After every row comes one of two labels: whether the row has a hidden trait. Each part has its own trait and labels.
In the rows, 100 means zero.
[ 97  88  99  75  87  90 122  70  70  94  99 113 116 128  78 110 104  52
 129 115  81 117 108  84  92 104 127 107  98  91 112 147  67  92  90 102
 127 109  89  69  94  81 122  99  79  96  96  96 109 113 112  89  97 110
  87  96 110 127 115  93  83 105  35  94 112 123 114 130  79  96 112  98
  77 126  98  95  90 113  82 113 124  85 106]	<62>
[ 91  93  94  82 118  93 111 111 107  71 110 133 110 111 119 111 105  88
 103 121  91 117 105  66  49 105 118 105  71  80 112 149  68 101  93  96
 134 104  89  56  99  47 101  87  52  76 100  78 106 148 117  80 112 103
 115  96  89  88 127 107  98 122  42  96 116 120 112 162  76  90 104  87
  75 117  63  95  67 125  81 107 105  84 140]	<63>
[ 93  78 108  80  85  90 129  79  72  94 103 116 120 117  80 103 107  64
 128 118  87 118 113  81  84 101 123 109  92  93 110 148  71  92  79 113
 124 112  85  55  93  79 115  99  74 100  97 105 112 111 111  91  98 102
  80  95 106 124 116  98  91  91  48  80 106 126 111 131  84  96 108  96
  72 125 100  98  86 107  82 116 127  72  97]	<62>
[ 98  75 106  85  87  84 126  65  85  89  98 108 112 114  85 112 105  63
 116 121  76 123 109  82  86 101 124 113  93  85 126 148  77 101 116 110
 123 108  85  49  99  71 111 102  75  94  94 103 108 117 113  98  98 109
  78  88 107 123 116  98  86 102  53  90 107 124 124 118  87 104 109  96
  78 112  99 101  75 112  77 112 118  83 114]	<62>
[ 94  73 112  86  80  84 118  82  88  94  99 125 106 105  84 108 104  55
 115 119  88 122 109  73  96 103 121 109  84  88 122 150  74 101 107 109
 125 101  89  65 105  72 120  97  80  90  95 100 102 117 113  94  97 106
  90  80 103 122 114 106  83 102  69  85 104 134 124 112  79  96 100  97
  76 116  99 105  76 109  80 111 106  81 105]	<62>
[ 87  70 115  84  80  78 119  75  85  88 104 120 109 102  82 108 101  63
 115 131  88 121 111  82  84  96 123 112  84  85 122 134  77 100 101 116
 123 103  87  71 103  77 124 101  66  97  95  99 100 125 115  91 100 113
  79  88 103 125 109 107  86 105  67  85 104 126 127 123  87  93 101  99
  64 107  92 105  84 108  82 115 112  72 100]	<62>
[ 94  71 111  91  77  77 126  76  81  91 103 118 113 112  92 115 105  66
 110 116  83 124 110  75  85  90 117 112  84  85 122 137  66 101 100 110
 127 115  88  61  95  72 124 100  77 101  91  87 103 119 115  98  99 112
  97  97 109 121 109 101  89 103  44  87  96 128 130 127  87  96 107  98
  75 116  87 100  86 114  75 108 123  85 105]	<62>
[101  75 112  87  87  88 132  91  83  90  98 118 116 115  87 108 106  69
 115 119  87 118 107  91  88 103 116 110  95  98 117 149  69  92  87 116
 124 108  80  54  94  77 119  96  70  97  95 107 114 114 117  84 101 101
  93  93 105 111 102 105  78  88  55  90 103 129 121 118  81  90 112  94
  76 109  92  96  83 105  81 119 119  75 115]	<62>

[ 98 101  88  70 116 124  83  41 113  59  97  90  98 121 101  72  66  53
  87 116 108 103  97 105 134  82  71  95 108  96  98  91  89   8  99 114
 108 102 119  90  59 122  58]	<7>
[129  93  85  90  79  98 105  66  85  50  98  98  90 103  86  91 110 101
  71  99 115 101 123  81 103 123  77 101 117 116 112 119  80 168  81 106
 110 112 107  84  89 119 132]	<7>
[ 69 100 122 101 117 136  81 127 107  76 104 103 104  76 115 107  47 118
 138 101  85  97  77 100 117  80  88  89  91 103  80  83  72 137  81  92
 113  96 106 118 105  89  48]	<7>
[143  87 100  40  83 112  86  22 126  88 117 141 128  87  86 114 105  85
  90  93 104 101 109  99 107  95  92 109 131  90 100 128  91 128  91  79
  95  93 128 127 112 109  78]	<6>
[103 106 112  46  97 138  71  70 110  71 103 108 107 102 118 115  82 104
 138 106  81  97 121  90 102  82  72  92 101 112  80 116  91  99  80 102
 110 122 139 124  73  94  73]	<7>
[ 96 111 117  51 100 136  60  69 104  86 112 117 103  97 112 117  78 105
 140 113  78  95 119  93 112  83  54  83 106 108  77 115  85 112  90 102
 101 113 150 128  94  92  51]	<7>
[ 87 106 117  75  96 126  82 120  99  92  91  87 106 103 134  98  58 128
 119 112  84  97  70  82  89  62  98 105 100 110  76  78 102  88  85 106
 106 130 113 121  75 126  81]	<7>
[ 93 100  83  74 113 115  79  26 121  35 104  94  86 121 118  80  63  78
  78 118 110 101  92 105 119  79  76  98 109  97 103  89  99  37 102 103
 111 109 122  88  61 100  53]	<7>
[ 95 101  78  63  98 108  84  13 122  51 101  96  97 116  87  76  80 100
  92 121 112 103 115 117 113  96  62  98 112  97 102 107 102  33 102 102
 107  99 132  97  56  90  68]	<7>
[ 89 105  74  69 117 116  88  33 119  73 117  88  92 113  90  76  86  65
  88 116 108 102 114 123 121 116  67  85 106  94 103 102  87  56  93 102
 107  92 123 102  66 103  53]	<7>
[136  95  85  45  71  98  87  34 107  34  97 109 113 137 104  96 143 120
  81 102 101 103 145  88  96 126  51 101 125 125  96 142  74 168  76 103
 106 137 135  84  68 103 124]	<7>
[100 104  73  98 104 104  82  60 113  73 101  87  81 111  96  66  70  89
  74 124 100 105 102  91 121 102  69 100 119 102  89  86  96  18 111 105
 115  81 122 111  38 111  78]	<7>
[ 87 101  84  88 110 120  85  31 120  40 101  96  92 111 126  91  66  87
  74 115 110 103  80 101 134  86  88  98  96  91  94  89 106  52 104 104
 106 100 110  86  53 117  68]	<7>
[129  89  96  59  76 101  85  63 135  96 117 129 131  98  85 119  88  98
  86  97 118 103  99  99  88  89 101 108 139  90 103 114  83 137  82  70
  97 108 116 127  94 118  74]	<6>
[ 96  96  79  69 119 107  86   0 135  66 104 101  86 115  92  82  85  69
  92 110 103 101 100 116 128 100  57  85  88 100 107 107  92  51  88 101
 103  94 119  99  65  86  55]	<7>
[ 88 103 108  80 104 131  69  81 108  80 114 106 100  93 109 108  81 109
 174 116  79  97 118  94  94  81  89  95 108 108  87 101  84 113  86 100
 110  99 123 130  97  86  61]	<7>
[124  80  98  33  82 132  99  76 155  76 106 133 124  97 110 114 105 109
  59  81 102 102  72 105 128  72 102 111 126  86 104 113 101 163  85  77
  93 104  92 126  95 128  73]	<6>
[127  87  99  85  73 129  91  94 119  82 109 115 125  88 115 110 104  93
  59  91 102 102  85  80 122  92 107 117 140  86  94  94  83 128 100  86
  89  99  91 123 103 159  90]	<6>
